Below are the code and all the weights of a small trained network. Each question names an input and a class and asks about switching units off, where a switched-off unit gives its printed mean instead of its output.

import numpy as np


def w(rows, s, z=0):
    codes = np.array(rows[::2]) - 128.0
    scale = np.full(codes.shape[1], s)
    scale[-1] = z or s
    return codes * scale


def f(y):
    return np.maximum(y, 0)


def log_softmax(a):
    a = a - a.max(-1, keepdims=True)
    return a - np.log(np.exp(a).sum(-1, keepdims=True))


def net(x, mask):
    res = np.array(x, float).reshape(1, 7) / 4 @ E
    y = f(res @ A[0][:, :-1].T + A[0][:, -1])
    res = res + np.where(mask, y, B[0][:, -1]) @ B[0][:, :-1]
    return log_softmax(res[-1] @ U[:, :-1].T + U[:, -1])


A, B = {}, {}
E = w([
[238,232,206,169,52,75,197,153],'x0',
[99,124,127,92,152,61,90,124],'x1',
[10,163,182,170,118,112,218,237],'x2',
[16,43,212,105,78,61,153,129],'x3',
[138,254,146,108,242,230,181,162],'x4',
[182,122,72,161,123,133,82,22],'x5',
[71,90,112,114,151,56,132,175],'x6',
],0.0084)
A[0] = w([
[126,107,101,103,102,87,110,106,222],'N0',
[85,99,129,116,114,89,92,101,173],'N1',
[30,109,178,122,114,124,183,148,178],'N2',
[126,143,113,138,147,155,120,115,75],'N3',
[91,161,51,105,125,156,90,101,210],'N4',
[162,153,99,140,161,209,116,147,252],'N5',
[101,149,152,166,191,159,116,126,238],'N6',
[50,129,191,116,131,109,158,136,193],'N7',
[161,164,104,135,92,141,119,151,140],'N8',
[190,141,172,136,84,108,195,137,202],'N9',
[131,45,101,117,135,118,1,123,194],'N10',
[122,140,169,106,141,103,137,157,118],'N11',
[177,144,99,135,176,171,160,128,199],'N12',
],0.014,0.0023)
B[0] = w([
[140,42,171,193,77,169,101,105,189],'N0',
[86,81,148,158,144,200,112,118,204],'N1',
[1,104,125,94,166,163,165,216,251],'N2',
[128,126,95,90,140,112,126,154,158],'N3',
[158,122,111,142,167,138,117,39,195],'N4',
[154,209,138,69,202,89,136,76,221],'N5',
[91,155,67,70,144,166,199,144,185],'N6',
[8,98,137,76,117,160,184,202,229],'N7',
[169,173,147,154,108,141,117,116,174],'N8',
[152,164,169,162,35,51,106,193,224],'N9',
[120,27,110,187,142,145,43,82,249],'N10',
[73,123,174,96,103,90,110,108,174],'N11',
[213,231,78,98,166,85,90,101,208],'N12',
],0.0091,0.016)
U = w([
[152,14,111,195,128,160,29,88,155],'0',
[221,169,58,77,237,98,75,112,9],'1',
[224,151,201,199,16,85,106,180,219],'2',
[30,86,166,120,132,158,172,255,147],'3',
],0.0079,0.0014)

Each question gives the input, the list of numbers given to net, and the class t.
The units are the neurons (one row each of A and B). Each row of codes is followed by its name. A weight is (code - 128) times the scale printed after its matrix; where a second scale follows, it is the last column's (A, B and U).
mask holds one flag per neuron, in row order. A switched-off neuron (its flag False) gives its mean, the last column of its row in B, instead of its output. The means were averaged over made-up inputs and are rounded, as every weight is.
A unit's drop is (log p(t) with every unit on - log p(t) with that unit switched off) / (log p(t) with every unit on - log p(t) with every unit switched off).
The circuit of an input: a set's keep is (log p(t) with only the set's units on - log p(t) with every unit switched off) / (log p(t) with every unit on - log p(t) with every unit switched off). Starting from the 12 units with the biggest drops (on a tie, the unit counted first), units are removed one at a time, each time the one whose removal leaves the highest keep (on an exact tie, the one counted first), for as long as the keep stays at least 0.8.
circuit, biggest first: the units of the circuit, biggest drop first
k most important neurons: the k neurons with the biggest drops, biggest first
drop of u: that unit's drop, to one decimal
input [6,-4,-4,2,5,-7,4], class 2: 3 most important neurons => (N9, N2, N1)
input [-5,-6,-6,-7,-5,8,-6], class 1: circuit, biggest first => (N5)
input [5,-6,-5,0,-4,2,8], class 2: circuit, biggest first => (N9, N2)
input [0,5,-8,8,6,0,-8], class 1: 2 most important neurons => (N0, N1)
input [-8,-2,2,8,-3,5,1], class 0: 3 most important neurons => (N10, N0, N6)
input [1,3,0,4,2,4,-5], class 2: 2 most important neurons => (N2, N10)
input [-4,6,-5,6,-5,-8,2], class 0: 4 most important neurons => (N10, N0, N6, N1)
input [6,6,1,-4,-1,-7,0], class 2: 2 most important neurons => (N2, N9)
input [4,1,-1,-2,4,-1,-8], class 1: 2 most important neurons => (N5, N12)
input [0,-1,3,-4,1,3,6], class 1: drop of N0 => 0.0
input [2,-6,-1,4,-2,1,-3], class 2: drop of N2 => 0.1
input [8,-1,5,-1,1,1,1], class 2: drop of N9 => 0.4
